Here is a tiny trained network, its code and every weight. The questions are about switching its units off for an input and a target symbol, where a switched-off unit gives its printed mean instead of its output.

import numpy as np


def w(rows, s, z=0):
    codes = np.array(rows[::2]) - 128.0
    scale = np.full(codes.shape[1], s)
    scale[-1] = z or s
    return codes * scale


def norm(h):
    return h / np.sqrt((h * h).mean(-1, keepdims=True) + 1e-5)


def f(y):
    return y / 2 * (1 + np.tanh(0.7978845608 * (y + 0.044715 * y**3)))


def softmax(a):
    e = np.exp(a - a.max(-1, keepdims=True))
    return e / e.sum(-1, keepdims=True)


def log_softmax(a):
    a = a - a.max(-1, keepdims=True)
    return a - np.log(np.exp(a).sum(-1, keepdims=True))


def net(x, mask):
    ids = ['αγδεζηθξπτψ'.index(c) for c in x.split()]
    T = len(ids)
    res = E[ids] + P[:T]
    u = 0
    for l in range(3):
        r = norm(res)
        for j in range(3):
            rows = slice(2 * j, 2 * j + 2)
            q, k, v = (r @ M[l][rows].T for M in (Q, K, V))
            z = softmax(np.where(np.tri(T) > 0, q @ k.T / 2**0.5, -1e9)) @ v
            o = O[l][rows]
            res = res + np.where(mask[u + j], z, o[:, -1]) @ o[:, :-1]
        u += 3
        y = f(norm(res) @ A[l][:, :-1].T + A[l][:, -1])
        res = res + np.where(mask[u : u + 4], y, B[l][:, -1]) @ B[l][:, :-1]
        u += 4
    return log_softmax(norm(res)[-1] @ U[:, :-1].T + U[:, -1])


Q, K, V, O, A, B = {}, {}, {}, {}, {}, {}
E = w([
[157,219,142,61,205,210,251,161],'α',
[53,128,133,210,186,107,136,205],'γ',
[176,130,28,145,192,99,177,110],'δ',
[44,90,120,153,220,159,183,85],'ε',
[51,116,166,187,129,110,227,79],'ζ',
[55,185,87,94,136,236,119,130],'η',
[145,206,133,207,106,132,65,185],'θ',
[154,124,142,239,153,96,76,69],'ξ',
[169,169,145,159,80,137,162,28],'π',
[126,153,38,138,94,98,74,82],'τ',
[254,108,155,134,143,157,118,160],'ψ',
],0.005)
P = w([
[129,245,156,119,206,59,145,109],'0',
[136,210,137,154,216,102,137,97],'1',
[140,185,128,178,193,126,131,97],'2',
[143,159,113,174,172,155,126,101],'3',
[146,137,103,183,151,187,134,118],'4',
[158,107,85,194,125,202,128,127],'5',
[138,69,84,199,86,224,130,140],'6',
[148,43,73,203,68,247,141,150],'7',
[139,3,57,211,32,244,153,168],'8',
],0.003)
Q[0] = w([
[134,105,126,98,134,108,139,156],'L0H0',
[124,126,144,66,124,93,75,114],'L0H0',
[148,153,70,254,161,187,151,109],'L0H1',
[144,114,129,133,123,139,143,133],'L0H1',
[149,144,111,201,135,207,137,111],'L0H2',
[148,128,115,121,157,155,122,160],'L0H2',
],0.023)
K[0] = w([
[98,104,167,144,121,122,185,175],'L0H0',
[119,201,119,102,209,59,176,152],'L0H0',
[153,15,113,154,62,190,128,169],'L0H1',
[106,126,124,109,128,139,137,135],'L0H1',
[152,33,103,133,9,157,147,102],'L0H2',
[129,83,136,129,129,134,63,117],'L0H2',
],0.014)
V[0] = w([
[146,29,165,174,178,66,190,88],'L0H0',
[204,120,39,133,75,31,108,112],'L0H0',
[216,2,231,58,117,122,82,159],'L0H1',
[152,115,145,98,113,140,124,146],'L0H1',
[140,163,200,173,47,128,158,130],'L0H2',
[155,143,188,120,62,128,166,54],'L0H2',
],0.0059)
O[0] = w([
[177,162,174,188,219,150,149,117,38],'L0H0',
[219,83,116,156,154,39,149,110,141],'L0H0',
[116,172,173,125,186,202,30,4,4],'L0H1',
[128,161,139,144,142,149,98,92,99],'L0H1',
[57,152,165,171,103,98,164,103,140],'L0H2',
[117,129,193,156,89,94,173,98,138],'L0H2',
],0.0034,0.0022)
A[0] = w([
[136,126,70,149,29,67,1,98,10],'L0N0',
[80,5,165,42,212,186,211,123,1],'L0N1',
[57,72,57,103,75,120,145,134,151],'L0N2',
[156,174,144,166,116,159,67,242,145],'L0N3',
],0.0072,0.00097)
B[0] = w([
[135,205,60,183,126,72,75,72,165],'L0N0',
[104,253,97,185,153,142,176,170,172],'L0N1',
[133,61,50,142,81,182,119,143,254],'L0N2',
[164,152,212,142,83,109,153,204,191],'L0N3',
],0.0062,0.0036)
Q[1] = w([
[188,160,218,88,37,201,54,61],'L1H0',
[136,163,213,104,131,9,120,108],'L1H0',
[196,140,146,173,169,212,165,144],'L1H1',
[148,172,54,234,117,194,227,138],'L1H1',
[133,180,34,206,76,149,173,147],'L1H2',
[86,103,134,64,107,41,127,102],'L1H2',
],0.011)
K[1] = w([
[97,180,141,59,150,124,98,5],'L1H0',
[80,142,126,110,187,69,192,121],'L1H0',
[110,188,124,163,149,177,118,44],'L1H1',
[170,101,84,218,82,196,170,89],'L1H1',
[202,85,91,204,55,123,102,99],'L1H2',
[138,164,104,85,108,56,154,178],'L1H2',
],0.014)
V[1] = w([
[167,97,167,175,149,120,124,165],'L1H0',
[73,101,153,111,129,152,106,135],'L1H0',
[2,140,104,155,205,124,115,145],'L1H1',
[88,94,165,146,114,112,196,88],'L1H1',
[64,56,161,217,181,87,89,131],'L1H2',
[101,158,124,103,132,126,210,69],'L1H2',
],0.0085)
O[1] = w([
[133,165,181,144,219,64,148,141,251],'L1H0',
[100,106,162,121,123,198,127,148,33],'L1H0',
[30,225,36,201,169,176,181,150,125],'L1H1',
[103,119,146,219,50,132,189,54,150],'L1H1',
[108,36,171,253,177,119,75,205,142],'L1H2',
[130,104,146,192,44,156,212,81,16],'L1H2',
],0.0033,0.0021)
A[1] = w([
[1,153,132,91,61,184,65,93,234],'L1N0',
[22,27,93,124,224,110,165,80,201],'L1N1',
[91,94,205,108,136,117,116,25,2],'L1N2',
[112,129,101,71,184,206,119,52,115],'L1N3',
],0.0071,0.00097)
B[1] = w([
[190,42,175,150,125,242,46,110,251],'L1N0',
[161,38,140,234,127,124,75,86,196],'L1N1',
[249,202,143,52,122,144,142,122,181],'L1N2',
[207,143,39,153,112,254,86,102,227],'L1N3',
],0.0048,0.0019)
Q[2] = w([
[197,89,75,154,106,103,188,201],'L2H0',
[252,123,76,112,184,163,144,127],'L2H0',
[113,115,88,153,119,191,160,188],'L2H1',
[164,133,179,178,192,146,90,79],'L2H1',
[155,137,146,77,148,159,50,104],'L2H2',
[151,119,29,138,101,152,120,179],'L2H2',
],0.013)
K[2] = w([
[163,79,45,229,58,97,98,112],'L2H0',
[249,82,80,145,175,169,129,54],'L2H0',
[199,162,108,194,98,157,67,137],'L2H1',
[139,162,181,75,214,171,158,112],'L2H1',
[90,182,145,88,149,113,41,92],'L2H2',
[232,123,49,163,96,135,82,189],'L2H2',
],0.012)
V[2] = w([
[98,171,24,140,107,107,102,65],'L2H0',
[69,83,20,122,155,81,82,24],'L2H0',
[192,253,165,239,52,68,47,237],'L2H1',
[129,135,44,248,160,146,120,109],'L2H1',
[75,147,98,136,137,72,63,73],'L2H2',
[22,204,174,104,53,57,12,133],'L2H2',
],0.0061)
O[2] = w([
[220,107,125,129,167,97,135,120,119],'L2H0',
[223,95,90,129,166,120,155,148,100],'L2H0',
[58,179,51,109,98,1,87,110,253],'L2H1',
[97,180,134,78,175,121,161,150,124],'L2H1',
[107,169,80,138,92,106,105,124,90],'L2H2',
[138,204,112,201,91,106,85,158,29],'L2H2',
],0.0044,0.0049)
A[2] = w([
[117,100,226,7,181,110,116,157,4],'L2N0',
[119,153,155,155,170,51,114,75,98],'L2N1',
[84,204,119,59,166,137,143,148,42],'L2N2',
[95,75,156,164,168,105,83,214,70],'L2N3',
],0.012,0.0025)
B[2] = w([
[9,99,131,81,227,173,72,10,222],'L2N0',
[153,98,123,128,118,254,70,117,254],'L2N1',
[229,132,204,96,113,129,96,97,172],'L2N2',
[173,93,218,136,166,178,71,183,187],'L2N3',
],0.006,0.0038)
U = w([
[185,144,218,91,19,112,186,57,39],'α',
[115,209,182,143,60,52,51,200,69],'γ',
[75,93,144,32,215,126,104,53,187],'δ',
[161,254,169,64,171,153,225,169,111],'ε',
[28,190,72,199,199,157,213,146,66],'ζ',
[109,75,72,50,21,246,138,204,96],'η',
[91,150,34,111,69,29,71,136,143],'θ',
[110,59,230,172,180,104,101,251,93],'ξ',
[76,53,189,208,38,104,220,63,117],'π',
[225,39,43,104,180,61,162,130,139],'τ',
[153,145,166,177,182,200,15,30,254],'ψ',
],0.005,0.0024)

Each question gives the input, a string of symbols that net reads in full, and the target symbol t.
The units are the heads (2 rows each of Q, K, V and O) and the neurons (one row each of A and B). Each row of codes is followed by its name. A weight is (code - 128) times the scale printed after its matrix; where a second scale follows, it is the last column's (O, A, B and U).
mask holds one flag per unit, layer by layer, with each layer's heads first. A switched-off unit (its flag False) gives its mean, the last column of its rows in O or B, instead of its output. The means were averaged over made-up inputs and are rounded, as every weight is.
A unit's drop is (log p(t) with every unit on - log p(t) with that unit switched off) / (log p(t) with every unit on - log p(t) with every unit switched off).
The circuit of an input: a set's keep is (log p(t) with only the set's units on - log p(t) with every unit switched off) / (log p(t) with every unit on - log p(t) with every unit switched off). Starting from the 12 units with the biggest drops (on a tie, the unit counted first), units are removed one at a time, each time the one whose removal leaves the highest keep (on an exact tie, the one counted first), for as long as the keep stays at least 0.8.
units of the circuit, in order: the units of the circuit, biggest drop first
most important unit: the unit with the biggest drop
k most important neurons: the k neurons with the biggest drops, biggest first
top k neurons in layer l: the k neurons of layer l with the biggest drops, biggest first
which heads matter: for each layer, one digit per head in row order, 1 if its drop is at least 0.15 and else 0, layers parted by /
drop when u is switched off: that unit's drop, to one decimal
input τ ξ θ η ψ ε ζ τ η, target τ: top 2 neurons in layer 0	L0N0, L0N2
input γ η γ θ γ η ξ, target ξ: units of the circuit, in order	L1H2, L2N3
input ζ γ δ ψ ε ξ ε, target ξ: which heads matter	100 / 001 / 000
input π ψ η ξ γ ζ, target ξ: units of the circuit, in order	L1H2
input δ ζ ε ψ τ ξ ζ α, target ε: 3 most important neurons	L0N1, L0N2, L1N1
input ψ δ γ ζ π, target π: units of the circuit, in order	L0H2, L0H1
input δ δ δ η δ, target η: which heads matter	100 / 000 / 000
input θ τ η π ε θ π γ θ, target π: units of the circuit, in order	L0H2, L1H1
input ξ ψ ψ π ξ τ, target τ: units of the circuit, in order	L2H0, L0H0
input τ π ψ η ξ γ, target ξ: units of the circuit, in order	L2N3, L0H1
input τ ψ π ψ η η ε θ δ, target θ: which heads matter	100 / 000 / 010
input ζ η ψ γ η γ, target η: which heads matter	100 / 000 / 000
input ψ τ π γ η π ε ψ α, target ψ: which heads matter	010 / 000 / 000
input ψ π τ ε ψ ε γ ζ, target ζ: most important unit	L1H1
input η τ ε, target τ: which heads matter	110 / 000 / 100
input τ γ η η γ θ, target θ: 2 most important neurons	L0N0, L0N2
input τ ε π ψ θ γ γ δ, target δ: top 3 neurons in layer 1	L1N3, L1N1, L1N0
input θ δ η α ε α, target ε: 2 most important neurons	L2N2, L0N2
input δ η η γ θ δ ε ζ, target ζ: 2 most important neurons	L0N1, L0N2
input δ ε θ τ ζ, target τ: units of the circuit, in order	L2H0
input ψ θ π ε τ γ γ, target τ: 2 most important neurons	L0N0, L0N2
input η α ξ α, target ξ: 2 most important neurons	L0N1, L2N3
input δ ψ ζ τ δ δ α ψ α, target ψ: top 2 neurons in layer 0	L0N3, L0N0
input θ θ γ, target θ: drop when L0H1 is switched off	0.1
input η ε ε δ, target ε: drop when L1H2 is switched off	0.1
input τ δ γ ψ δ ζ θ, target θ: drop when L2N1 is switched off	0.0
input γ ε τ γ δ ζ ξ η, target ξ: most important unit	L1H2
input ψ α π, target α: drop when L0N0 is switched off	0.1
input γ ζ ξ δ ψ, target δ: top 2 neurons in layer 0	L0N0, L0N1
input η θ δ, target θ: top 2 neurons in layer 0	L0N0, L0N3
